Each row is followed by its class.
[ -1  53  27   1  26  15   9  -9  93  -8  -5 -11  -3  17  19  32  15  25
 -24  11 -59 -45 -26 -14  -3  16  11  13 -13 -11  20 -14  -9  -3  21 -51
  27 -10] => mape
[ 14 -24   2  15 -14  14  30  -8  -5  24 -38   7  -3  60  10 -11  -7   2
 -12  -5  -8  -4   9  32 -15  -4  -6  13   1 -65  14   7  -7  -1  12  -2
 -30 -52] => nen
[ 23  38   3  -4  15  48  49 -19  10  43   2 -15  38  19 -57  15  18  16
 -53   1   6   8  -2  21   8 -35  29   8   2 -15   7  29 -12  -6  -8 -36
  36  40] => tolo
[ 22  45  -4  -9  14  28   6 -19  -8 -27  -7  15   9 -63  -4  51  24 -34
  -3  -7  41  43 -25  18 -21 -16 -21   4 -15  11   2   9 -34  25  -6   7
 -22  10] => fugik
[ 27   9  -4 -21  -3  -4 -11   0  -2 -10 -34 -21   5 -22  29  13  36  12
 -31  80  33   8 -38   3  21  -7  -4 -10 -35  35   2 -15   1  -4  -6  12
 -37  28] => raku
[-38  21   1  11 -12   2 -21  26  14 -35   5 -38 -32  15   5 -26  18  -9
  23 -23 -71  -9 -10 -25 -13  13   1  29  21  29  -4   9   3 -32  -8  12
  24 -43] => Zoge
[-17   2 -15   1 -12  -1  37  -7 -15   5 -26 -11 -13  29  -7 -70 -32  10
  11 -23 -12 -32  22   7  -6  30  12  12   9  -8  23   2 -15  -6  24  24
  11 -12] => Zoge
[ -1 -21  -2 -11 -36  31   9   9 -16  13 -43  13   2 -19  -6  50 -10 -13
 -10  14  54  14 -18  82 -10   1  -8  19  22   1 -19 -19  -7 -13   6  28
 -16 -22] => nen
[ 32   0   0 -14 -11  23 -33  33  30  10 -28  27  -6   3   1  13   3  11
 -24  43  -1  -6  30  26 -21   0  16 -23   3 -22  24 -12   8 -11  -8  30
  11 -48] => nen
[-16  -6  12  50 -27 -40  -2 -54 -37  12  22 -39  11 -20 -22 -24  57 -21
  -5   4  40  -3  35  58  35 -13  23 -13   8   5   1  40 -39   0  -1 -32
  71  -6] => fepe
[ 13   8 -11  11   2  13   5   6   3  27 -19 -23 -21 -29 -12   1  16  18
 -20  -3 -16  21 -18  30  17  -9  -4  10  -5  28  -7  -3   0  -7  -7 -16
  55  15] => rido
[ 57  32  20 -33  24   5 -21  26  21  34 -17 -20   7 -29 -28  78 -18 -12
 -11  -3  30  30 -27  26 -28  -9  -6  24  -3 -40 -24  -4 -17  -1 -10 -10
  26 -40] => fugik
[-25 -25  -8 -20   9 -12 -11  52  -3 -17 -51  15 -38  45  31  56 -10   0
 -12  45  26  28  13   6 -33   9 -23  14 -34 -36  -7  23  -1 -52 -14 -22
 -43 -48] => rido
[ 12 -20  -8 -15  -9  -1 -10  71 -30   5 -38 -33  11 -15   2  28  16   6
 -13  47  -4   2 -28 -16   1  -7   7 -12 -15  27  35  37  10 -50 -34  -6
  -9  22] => raku
[-19  23 -10   9 -12  25   9  24  -8  14 -18  26 -13  14  -7  -1  -9  -4
 -10 -17   8   0  32  -5 -30   7   2  -5   9   4  29   8  -8 -24 -10  32
  15   8] => Zoge
[ 26  24  25 -45  -5  16   3   9  18  12   1  -4  25 -13 -39  16   8   7
 -10  50  30 -19  38  37  13 -11  68  -4  19 -22   3  46   0   5 -33 -31
  38  33] => raku
[  2  28  23   6 -11 114  -1  -3  35 -14 -20  18  14  18  16  25  29   4
 -20  26 -32 -11 -41 -20  20 -12 -11  12 -13  71  19 -38   0 -30   5  15
  -4  15] => tolo
[  0  10  10  39  -3   2  -6   8  -5  42 -26 -12  -6   9   0 -31  32 -11
   4 -21 -14   1  21 -27  -6 -15   8 -11 -29 -34  -8  65   2  -5 -13 -22
  88  -4] => tolo
[ -6 -12 -37 -15   4 -39   4 -27 -34   3 -36 -14  -7  12  15  21   9   8
  -8  62  49   8 -41  60   4  16  -3  20  25  -4   8 -14  -6  11  16 -25
 -72 -42] => mape
[-25  38  -1  -5 -12  14  44 -40  23 -15  18 -17  23  12 -38  60  13  -6
  -5  -7 -11  -7  -2  47  -7  -7  27  -1 -14 -29   1   4 -34   7  19 -25
   2  22] => nen
[ -6  12  28   4  14 -15   0 -16  30 -22  16 -10 -11  -9  12 -43  31 -17
  28  -4 -55 -67  -2  12  24   5  25  15  17   8  27 -35  -4  -7  -8  27
 -24 -11] => gonep
[ -9  29  -8  14  20 -31   3  -5  29   5  24  21  -8 -20  24  30  17  25
 -39   3  12 -47  11  25  -6   2  19 -12  24 -21   9 -13  -2   5  -8 -12
 -27   3] => Zoge
[ 23  48  45  12 -30  46 -35  19  -6  36  24  62  -5  40  40  61  -9  -8
  18 -40 -23  10 -29 -92 -21 -19   7 -22 -15 -39  20  -9   9 -30   2  16
 -46 -18] => Zoge
[ 23  21  34  31 -49  12 -32 -62  -7   5  40  19   8   6  34   6   8 -19
  21  60  53  26   3  17   9   3   3   9  -8  45   8  -9 -14 -26 -10  -6
   4  11] => fepe
[ 32 -21 -36 -44  32   8   0   6 -19   2 -37  -3   6 -12   1  -7  -5  -5
  -5  65  11 -27 -22  52  12  -9  15  21 -12  -4   9 -42 -18   9 -18 -17
  -5  -3] => raku
[ 15   6  13 -13 -44 -33  23   3 -10  40  13 -56   6  -5 -56  53  -8  37
 -34 -21  27  28 -19  35   9   2  10  16  20 -12   4  31   3  -1  -7 -12
   1  31] => gonep
[ -8 -39 -10  -8   3   2  -5 -27 -45  -9 -44  34  -3   6  -3  13  11 -27
 -23  22  45 -31  -9  60  18  -6 -29  29  18  27   3  -5 -57  21 -42 -16
  -6 -31] => fepe
[ -3  23 -24   0  13 -17   0 -39 -42   7  11  26   6   9  15 -37  25 -25
  13  21  -3 -27  -5  -2   1 -21  21 -26   2  -9  11  21 -19  14 -17   2
 -61  13] => tolo
[ 20 -17  -4 -23 -36   9 -26  12 -24 -13 -29  14 -17 -41  29  21   7 -17
  38  -2   9  46 -22   6  -8   2   9 -21  15  -8  12  -4  29  -6  -3  48
 -57 -26] => gonep
[  6 -55   0 -25  -8   7 -16  28 -45   8   4   1  -4  53  12 -12 -22 -31
  25  48  -3 -72  80  38   6 -10  28  -2  -2 -38  11   6 -11 -20 -17  -7
 -31 -12] => raku
[ -2  13  15   2  12 -42  22 -36   3  21 -23  15  28 -17 -21  44  24   6
  -4  16  49 -33   7  57  19   1  26  17  14 -42  42 -10 -13  13 -32   9
 -41 -17] => gonep
[ 40  15  31  -4  -8  57   6   7  28   3  16   9   0 -58   1  17  -1  17
  -6  -8 -31 -31  -9  24  35  -4  20  30  11   9  23 -45  32  -6  20 -10
   8  -2] => mape
[ -2   0  21 -14 -47  18   9 -33  -4  24  12  12   0   5 -14  40  -7  -4
   3 -38   1  -2 -14  23  11  -4  20 -17  13 -33   6 -20 -11 -12  14  14
 -24 -10] => gonep
[ 19  24 -38   6  25 -10  11  -7 -11   7  -6  36 -17 -28  31  -8   7   9
 -16  29  46  11  -3  22 -18  -2   7  15  20   6   4  -6  15  26 -24   0
 -20  23] => Zoge
[ 52 -23  48  12 -14  39  11   6 -13  15  15  22  11 -35  -6  25  -1  -9
  23 -41  -5 -30 -14   1  20 -11  15  -5  -1 -40  25  25 -12 -11  -4 -39
  19 -20] => fugik
[ -3  19  24  -1  -3  11  36 -26 -16  15  18  21  10  25  -7  -4   6  -4
  16  -7  12 -40  -3  21  24 -13  51  17  10 -43 -19  19  -1  31  13 -29
  -6   7] => nen
[ 20  21  -8  -3  23 -11  18  29  21   3  -5 -12  -4  13 -10  12  -1  -1
 -19  19   9 -13   8  20 -37   5   2   9 -16 -13  29  -5 -42 -17  -2 -15
  30  39] => Zoge
[-14   3 -23   8   5  -8  -5 -23 -37  22 -19  40   3  -6   8 -23  11  14
  39  29  15 -34 -17  -4  33  14  43 -11  -7 -19  29   0  17  14 -16 -16
 -16 -17] => tolo
[ 35  28  14  11 -26  32  -7  18  15   3 -12 -29 -16 -26  41  76   8  -6
  -1 -21 -26  15 -42  37 -17 -14 -34  55  17  32 -12 -21  -9   3 -15  -9
 -14  18] => Zoge
[-17 -13   1 -28  -8  17  -6  25  24 -14  -7  -3  -4  21   9  85 -45   2
   3   7 -27 -46  16 -10 -25  24  -9  -8 -17  -3   1  16  -4 -14  15 -25
   3   7] => mape
[ -8  12 -29   5  -5  51  23  36  22  -7 -46  24 -41   3  56  55   8   7
  22   5 -32  -2 -16  11 -18  22  15  -9 -28  -4  35 -42   6 -21   8 -31
   7  32] => Zoge
[-12 -35  -2 -12   0  39   8   9 -38 -20 -33  45  17  -6 -23 114  13   0
 -35 -10  30  26   4  33   8 -33 -28  -4  -1 -35  28  12 -17 -16 -22  -3
 -90 -46] => rido
[  7  47  22  34  14 -23 -23 -16  27  10 -19  17  10 -14  36   1  32  -3
  61  36  18   2 -25  12   0  14  48  19 -16 -62  20 -17  13  13  15  -9
   8 -65] => nen
[ -8  51   3   3 -17  17  -2 -38   9  11 -21  -4   4   7  59  46  10 -10
   1  34   9 -18 -19   8   5   7  25 -23 -38  39  -6 -10 -40   2  26 -35
  38  30] => fepe
[-14 -39  34   1  28   3   2  19   4 -32 -12  28  -8   6 -58  31  33   2
 -52  10  57   0  20  30  15 -15 -40  34 -20 -29   5  11 -42 -11 -25 -18
   7 -25] => rido
[ 25 -22 -40 -11  40  17 -27  -5  -5   0 -23  42  -7 -71  -8  27 -23  17
 -11  19  55  21  -7  41  14  13 -11  23   6   5 -12 -48  23  54 -22  -4
  43 -18] => fepe
[ -5  22  21  -2 -28  14  -8 -18 -10  14   1 -34   1  58 -31   9 -13   3
 -31  24  52  13  11   9  -7  19 -32  23  14  43 -12  17 -29 -10  10  31
 -15 -26] => fugik
[ -2 -41  11 -24   5  -9 -15   5  -3   2 -41 -27 -22  58  28 -14 -29 -18
  35  24 -12 -25 -42   8   8  40 -14  -8  38  24 -23 -23 -12   0  17  21
 -47  -3] => fepe
[ -2  -2 -27  -1  40   3   8  18   0  33 -40  -2 -11  14  10  -8 -27  -1
  -2  44   7 -43  12   3 -10  17  -1  35 -14  26  -5  -5  17  -4  -8 -17
  68   7] => mape
[ 31  27  15  -7  14  22  17   0  27   0  -4  22  21 -42   6  43  -9  -9
 -14 -23  16   2  26  16 -32 -20   7  15 -20 -41  22  12 -12  11  -5   7
  14  12] => gonep
[ 20   7  23 -10 -16  14   6  35  24   9 -17 -40 -15 -33  15  44 -14  12
   1 -14 -44 -18 -22  29   9   3  -9   7 -23  20  -1 -16 -16 -31  21  -9
  13  30] => rido
[-32  -2 -13 -14   0  13  61 -43  16   5  -3  27 -12  44 -47  11   1  23
 -57  -7  25 -17  -4  37   8  10  -3  21  -6 -18  19 -26 -29   4 -14 -21
  -4  26] => gonep
[  0 -14  15 -19  -1 -28  12  44  15 -14 -35 -49  -2 -16  15  -3 -17  22
  15  44  26 -18 -13  24   2  40  18  36  12  24  16   2  27 -31  12  28
 -22   2] => gonep
[  7   2  20   0  -1 -38  -8 -40 -15  25   7  25  -2  35   5  -8  -7  12
   8   9  20 -25   2   8  26  11  31  -1  10 -61  17   3 -10  18  -8 -37
 -31 -49] => fepe
[-17  56   9 -40   6  -7 -43  42  25   8 -35 -14  -8 -11   4  31   9   2
 -11  49  22 -23 -14  36 -10   9  22  39  24  22 -17  11 -23  16 -32 -14
  26  -6] => raku
[ 30  26  -5  20  22  -2 -10 -57  35  24  34  41  12 -31  27  11 -28  10
  16  -8 -13 -34  -4  26 -10   0   3 -23 -13 -27  15 -26 -40  30  19 -25
  20  18] => rido
[ 23  29  29  20 -19  -1  -6 -45  35  -2   8  -9   1  -9  13  -2   9 -32
  16 -12 -25 -16  -3  19 -19  -5 -23  23   4  12  -3 -21 -32 -16 -19  31
   8  -5] => Zoge
[-27   2 -17   0  -7  51   8  12  12 -22   6  16  -8  21 -21  44   8  36
 -39   8   0  -7  53  33  14  -3  27  17 -11 -39   6 -13  27  19  18 -19
   8 -51] => nen
[ 43  25   9 -26  -4  -7  33 -17  16   7   5  -2  -9 -46  -7 -57 -18 -16
  -1 -33 -29 -46  -4  29 -17  -8  23  21  22   4 -16  25 -37  11 -22 -14
  67  38] => Zoge
[ 18  -8  28 -14 -15  15   5 -26  10  -5   3  -4   3   1 -30  39   3  -3
 -33  -8  19   8   7  32  19  -6  -9  -3 -11 -19  -2 -18 -28  -2   3  -7
  -3  -3] => fepe
[-11 -10  19  25 -25 -23   9 -39   2  -6  16  17   3  16 -45 -27  35  15
 -27  18  45   2   0  30  16   6   6  -3   7 -33  16  10 -16   1   1   6
 -11 -33] => nen
[ -1  44 -11  42 -23  37  -7 -41 -10  37   8  -1  -5  28  38 -44  12 -13
  23 -11 -70  -1  -5 -20   1 -16   0   7   5  23  18  -9  25 -24 -15  27
 -30 -18] => tolo
[ 20  32  17 -18  -9 -49   1 -49 -17  33  -4  40  10   4 -45 -46  30 -13
 -27  25  38 -42   1  31  13 -21  37 -10   8 -34   3  19 -45  25 -37  13
   7 -30] => nen
[  0 -14 -36  -7  63 -19  11  23  -2  25  -6 -13  -9  31 -16 -29   7 -12
  -1   9  -8 -30  13  48 -16   0  14 -24  34 -53   3 -14 -11  19  13   2
 -43  29] => tolo
[  2  11   0   6 -25  16  10  21 -21  28  13 -22  -5 -19 -39  47 -17  30
 -48 -33   8  10  23  -3  13  -1  -8   4 -23 -12  11   5  22 -34   3   7
   5 -41] => fugik
[-26  21  -3  26   5   2   0  -6  27 -10   4 -36  12   0   8  74  12  -4
  32  12  -7 -15 -21  35  -9   8  16  31 -32 -21 -18  -4 -20  16  28 -51
  61  -7] => nen
[-19  18 -11 -10 -20  14  19   8 -12  27  10 -18  21  51 -16  57 -28  28
 -38  20  36  -6  25  16 -19   4  10 -13 -14 -21   8  34 -18 -18  29 -22
 -29  32] => tolo
[ -1  -9  23  -8 -15  27  21  -2   8  -1 -18  15   0  34  -8   2 -12   0
  16 -18  16  11  29  12 -12  13  24  -9  52 -49   5  28  17  -7   9  24
 -39 -24] => Zoge
[  7 -18  17  53  28  14  -5 -32  12   7  52   7  12  24  -8 -49  17  11
 -13 -22 -33 -29  23 -19  17 -16 -10 -33  19  -4  19  16 -14   5  21   1
  11   2] => rido
[-18  28 -46   1  23  12 -17 -62 -14  11   8  35  13 -48 -22  10  31 -14
  44  37   9  -9 -16  31  31  -4  46 -19   9  13  -2 -36  22  26 -34   5
  14   8] => tolo
